Here is a tiny trained network, its code and every weight. The questions are about switching its units off for an input and a target symbol, where a switched-off unit gives its printed mean instead of its output.

import numpy as np


def w(rows, s, z=0):
    codes = np.array(rows[::2]) - 128.0
    scale = np.full(codes.shape[1], s)
    scale[-1] = z or s
    return codes * scale


def f(y):
    return np.maximum(y, 0)


def softmax(a):
    e = np.exp(a - a.max(-1, keepdims=True))
    return e / e.sum(-1, keepdims=True)


def log_softmax(a):
    a = a - a.max(-1, keepdims=True)
    return a - np.log(np.exp(a).sum(-1, keepdims=True))


def net(x, mask):
    ids = ['αγεζθμξστφω'.index(c) for c in x.split()]
    T = len(ids)
    res = E[ids] + P[:T]
    u = 0
    for l in range(3):
        r = res
        for j in range(2):
            rows = slice(4 * j, 4 * j + 4)
            q, k, v = (r @ M[l][rows].T for M in (Q, K, V))
            z = softmax(np.where(np.tri(T) > 0, q @ k.T / 4**0.5, -1e9)) @ v
            o = O[l][rows]
            res = res + np.where(mask[u + j], z, o[:, -1]) @ o[:, :-1]
        u += 2
        y = f(res @ A[l][:, :-1].T + A[l][:, -1])
        res = res + np.where(mask[u : u + 8], y, B[l][:, -1]) @ B[l][:, :-1]
        u += 8
    return log_softmax(res[-1] @ U[:, :-1].T + U[:, -1])


Q, K, V, O, A, B = {}, {}, {}, {}, {}, {}
E = w([
[155,208,59,170,208],'α',
[117,167,58,108,68],'γ',
[102,112,103,89,167],'ε',
[121,95,80,85,133],'ζ',
[166,88,192,203,158],'θ',
[85,109,159,159,151],'μ',
[44,132,46,195,125],'ξ',
[159,7,100,170,151],'σ',
[100,39,108,138,78],'τ',
[70,180,137,192,88],'φ',
[135,152,126,239,139],'ω',
],0.013)
P = w([
[237,166,255,176,31],'0',
[51,129,187,148,143],'1',
[47,146,174,170,154],'2',
[39,96,177,135,110],'3',
[66,140,163,172,137],'4',
[76,174,149,194,161],'5',
[47,94,173,148,105],'6',
[64,119,146,160,117],'7',
[68,121,154,160,115],'8',
[97,142,105,177,115],'9',
],0.0048)
Q[0] = w([
[82,132,107,134,159],'L0H1',
[153,61,168,146,154],'L0H1',
[28,128,75,148,133],'L0H1',
[82,92,96,159,132],'L0H1',
[198,141,196,88,120],'L0H2',
[107,250,172,104,100],'L0H2',
[230,115,74,154,174],'L0H2',
[95,97,176,182,133],'L0H2',
],0.016)
K[0] = w([
[156,118,120,186,114],'L0H1',
[101,61,221,199,169],'L0H1',
[153,127,82,190,27],'L0H1',
[129,125,118,195,67],'L0H1',
[35,143,89,194,201],'L0H2',
[89,249,136,213,28],'L0H2',
[217,52,63,213,177],'L0H2',
[108,96,225,149,147],'L0H2',
],0.012)
V[0] = w([
[135,121,117,183,82],'L0H1',
[197,168,68,120,167],'L0H1',
[51,111,204,55,143],'L0H1',
[2,95,236,57,119],'L0H1',
[160,147,71,184,142],'L0H2',
[139,136,21,209,143],'L0H2',
[40,48,220,41,89],'L0H2',
[117,131,210,53,118],'L0H2',
],0.0058)
O[0] = w([
[88,115,118,205,135,253],'L0H1',
[126,43,155,38,69,16],'L0H1',
[187,196,105,126,160,57],'L0H1',
[199,253,89,190,210,122],'L0H1',
[93,87,169,100,108,142],'L0H2',
[72,48,235,86,115,182],'L0H2',
[189,247,88,243,199,184],'L0H2',
[192,194,27,156,145,62],'L0H2',
],0.0049,0.0022)
A[0] = w([
[254,115,98,39,138,165],'L0N1',
[15,203,104,149,152,142],'L0N2',
[4,181,117,174,2,150],'L0N3',
[24,134,36,61,153,132],'L0N4',
[194,204,146,43,166,79],'L0N5',
[127,158,106,51,30,115],'L0N6',
[108,129,96,45,250,252],'L0N7',
[115,11,64,216,229,152],'L0N8',
],0.0084,0.0027)
B[0] = w([
[60,192,83,146,37,129],'L0N1',
[188,81,44,85,112,219],'L0N2',
[61,126,42,84,174,242],'L0N3',
[218,166,108,131,193,171],'L0N4',
[76,36,128,141,128,129],'L0N5',
[194,188,164,73,151,139],'L0N6',
[8,56,134,189,126,153],'L0N7',
[186,71,202,126,183,254],'L0N8',
],0.013,0.0086)
Q[1] = w([
[175,127,74,149,73],'L1H1',
[86,137,148,103,170],'L1H1',
[173,129,131,169,110],'L1H1',
[159,124,131,129,112],'L1H1',
[138,111,167,144,127],'L1H2',
[229,248,255,83,90],'L1H2',
[33,135,135,159,166],'L1H2',
[174,10,152,178,123],'L1H2',
],0.0096)
K[1] = w([
[186,206,131,99,113],'L1H1',
[101,109,118,139,139],'L1H1',
[117,92,131,124,99],'L1H1',
[144,133,130,121,121],'L1H1',
[108,105,155,144,137],'L1H2',
[222,63,101,125,254],'L1H2',
[72,191,152,140,153],'L1H2',
[78,33,201,168,80],'L1H2',
],0.011)
V[1] = w([
[93,149,147,117,169],'L1H1',
[53,156,174,53,230],'L1H1',
[107,129,138,101,155],'L1H1',
[106,124,152,82,164],'L1H1',
[57,158,178,86,178],'L1H2',
[185,192,82,254,177],'L1H2',
[58,188,146,189,79],'L1H2',
[121,107,154,54,188],'L1H2',
],0.0071)
O[1] = w([
[141,137,115,157,124,146],'L1H1',
[187,170,91,213,170,224],'L1H1',
[144,141,120,153,148,168],'L1H1',
[149,148,113,153,161,181],'L1H1',
[136,179,105,185,171,142],'L1H2',
[199,47,152,165,1,59],'L1H2',
[144,121,68,116,63,2],'L1H2',
[118,168,146,169,200,218],'L1H2',
],0.0067,0.006)
A[1] = w([
[169,195,227,210,121,114],'L1N1',
[165,43,47,31,128,229],'L1N2',
[175,88,39,45,143,85],'L1N3',
[192,143,42,11,81,67],'L1N4',
[193,97,104,65,94,78],'L1N5',
[120,209,40,33,137,3],'L1N6',
[236,213,96,104,1,106],'L1N7',
[85,25,185,146,149,157],'L1N8',
],0.008,0.0034)
B[1] = w([
[36,74,174,139,142,182],'L1N1',
[127,130,141,232,149,254],'L1N2',
[55,131,183,167,160,235],'L1N3',
[136,234,94,93,149,178],'L1N4',
[129,154,100,63,127,142],'L1N5',
[167,172,166,212,45,220],'L1N6',
[70,183,251,163,153,131],'L1N7',
[231,160,99,86,108,245],'L1N8',
],0.012,0.011)
Q[2] = w([
[141,68,117,141,202],'L2H1',
[134,197,230,78,131],'L2H1',
[64,63,204,146,61],'L2H1',
[133,185,234,79,171],'L2H1',
[172,57,43,163,217],'L2H2',
[90,102,62,246,111],'L2H2',
[52,128,136,182,55],'L2H2',
[48,15,232,122,110],'L2H2',
],0.011)
K[2] = w([
[119,123,155,26,105],'L2H1',
[205,169,150,151,199],'L2H1',
[123,42,150,211,166],'L2H1',
[199,167,173,106,171],'L2H1',
[83,115,133,31,34],'L2H2',
[52,139,107,113,23],'L2H2',
[101,134,96,187,93],'L2H2',
[61,11,217,201,145],'L2H2',
],0.011)
V[2] = w([
[128,105,151,76,63],'L2H1',
[103,241,218,108,200],'L2H1',
[178,148,105,100,182],'L2H1',
[137,108,106,131,122],'L2H1',
[174,115,3,188,157],'L2H2',
[121,158,189,172,112],'L2H2',
[124,138,166,153,113],'L2H2',
[248,71,158,159,165],'L2H2',
],0.0078)
O[2] = w([
[123,150,176,191,182,30],'L2H1',
[137,185,164,2,132,254],'L2H1',
[159,169,54,89,109,159],'L2H1',
[129,120,116,151,129,109],'L2H1',
[161,44,21,109,86,155],'L2H2',
[152,157,190,87,133,214],'L2H2',
[146,141,155,120,134,170],'L2H2',
[224,175,52,190,115,200],'L2H2',
],0.0078,0.014)
A[2] = w([
[200,23,154,47,138,120],'L2N1',
[31,122,106,179,152,185],'L2N2',
[79,36,120,78,133,51],'L2N3',
[169,66,176,72,185,134],'L2N4',
[117,72,193,170,85,4],'L2N5',
[55,163,170,147,125,84],'L2N6',
[94,103,129,219,133,62],'L2N7',
[119,6,170,156,111,168],'L2N8',
],0.012,0.0029)
B[2] = w([
[44,41,176,97,202,237],'L2N1',
[75,231,151,188,146,216],'L2N2',
[146,124,183,202,223,157],'L2N3',
[135,167,114,140,22,252],'L2N4',
[130,250,120,139,179,149],'L2N5',
[160,37,72,121,105,218],'L2N6',
[156,60,148,20,116,208],'L2N7',
[94,112,63,158,34,167],'L2N8',
],0.013,0.015)
U = w([
[159,171,47,147,154,34],'α',
[110,208,93,22,131,130],'γ',
[133,72,64,136,63,185],'ε',
[67,141,192,51,177,4],'ζ',
[153,192,234,190,63,128],'θ',
[84,99,39,38,210,105],'μ',
[58,189,156,144,254,163],'ξ',
[199,74,206,82,206,107],'σ',
[100,102,164,82,50,103],'τ',
[25,158,56,168,31,233],'φ',
[65,64,159,134,135,154],'ω',
],0.0048,0.0036)

Each question gives the input, a string of symbols that net reads in full, and the target symbol t.
The units are the heads (4 rows each of Q, K, V and O) and the neurons (one row each of A and B). Each row of codes is followed by its name. A weight is (code - 128) times the scale printed after its matrix; where a second scale follows, it is the last column's (O, A, B and U).
mask holds one flag per unit, layer by layer, with each layer's heads first. A switched-off unit (its flag False) gives its mean, the last column of its rows in O or B, instead of its output. The means were averaged over made-up inputs and are rounded, as every weight is.
A unit's drop is (log p(t) with every unit on - log p(t) with that unit switched off) / (log p(t) with every unit on - log p(t) with every unit switched off).
The circuit of an input: a set's keep is (log p(t) with only the set's units on - log p(t) with every unit switched off) / (log p(t) with every unit on - log p(t) with every unit switched off). Starting from the 12 units with the biggest drops (on a tie, the unit counted first), units are removed one at a time, each time the one whose removal leaves the highest keep (on an exact tie, the one counted first), for as long as the keep stays at least 0.8.
units of the circuit, in order: the units of the circuit, biggest drop first
top k neurons: the k neurons with the biggest drops, biggest first
k most important neurons of layer l: the k neurons of layer l with the biggest drops, biggest first
input α α ε μ φ μ ε, target γ: units of the circuit, in order : (L0H2 L0H1 L1H2 L2H1)
input ζ ε θ τ, target τ: most important neuron of layer 1 : (L1N7)
input μ ε φ φ γ, target γ: units of the circuit, in order : (L1N4 L2H1 L0N6 L0N8)
input α φ μ μ φ μ, target γ: units of the circuit, in order : (L0H2 L0H1 L1H2 L2H1)
input μ μ τ σ, target σ: 2 most important neurons of layer 2 : (L2N1 L2N2)
input μ μ μ, target θ: top 2 neurons : (L0N3 L1N7)
input φ σ μ ξ μ ε, target ω: top 4 neurons : (L0N7 L0N8 L0N3 L2N1)
input μ φ φ ε ε ξ, target ξ: 2 most important neurons of layer 0 : (L0N2 L0N8)
input σ ε ζ, target α: top 3 neurons : (L1N8 L1N3 L2N1)
input μ θ φ α, target θ: 4 most important neurons of layer 0 : (L0N3 L0N8 L0N7 L0N2)
input μ α μ γ ε τ σ ξ ω ξ, target ξ: top 2 neurons : (L1N2 L2N2)
input ξ τ ω φ γ θ, target θ: top 2 neurons : (L0N3 L1N1)
input ξ μ θ τ τ, target μ: 2 most important neurons of layer 1 : (L1N6 L1N3)
input τ τ φ μ μ μ α α, target ε: 3 most important neurons of layer 2 : (L2N8 L2N7 L2N1)
input ξ ξ ε, target μ: 2 most important neurons of layer 0 : (L0N3 L0N7)
input μ φ α ζ ξ σ μ, target θ: top 3 neurons : (L1N2 L0N3 L1N7)
input θ θ ζ ζ α ξ θ μ, target σ: 2 most important neurons of layer 0 : (L0N3 L0N2)
input ω μ ζ μ ζ, target ξ: 2 most important neurons of layer 1 : (L1N8 L1N6)
input σ γ ξ μ μ φ ζ ξ σ τ, target α: top 3 neurons : (L0N2 L0N3 L1N8)
input ω σ α γ μ γ μ τ ω ε, target ξ: top 4 neurons : (L0N8 L0N2 L1N6 L0N4)
input φ μ μ, target ω: top 4 neurons : (L0N8 L0N3 L2N1 L2N3)
input τ σ ε φ τ ξ ε τ, target ε: 2 most important neurons of layer 2 : (L2N8 L2N7)
input μ ξ ξ θ ω τ ζ, target θ: top 3 neurons : (L0N3 L1N2 L1N7)
input ξ ζ ε φ α μ μ μ σ θ, target θ: top 2 neurons : (L1N1 L0N3)
input α μ τ φ μ ξ α, target γ: top 2 neurons : (L1N2 L0N2)
input ξ μ φ μ ω φ ζ ξ θ γ, target γ: top 3 neurons : (L0N6 L1N4 L0N8)
input μ φ ω ζ τ σ α ω, target θ: top 3 neurons : (L1N2 L0N3 L1N7)
input γ α τ φ α ξ σ τ μ, target ζ: most important neuron of layer 0 : (L0N8)
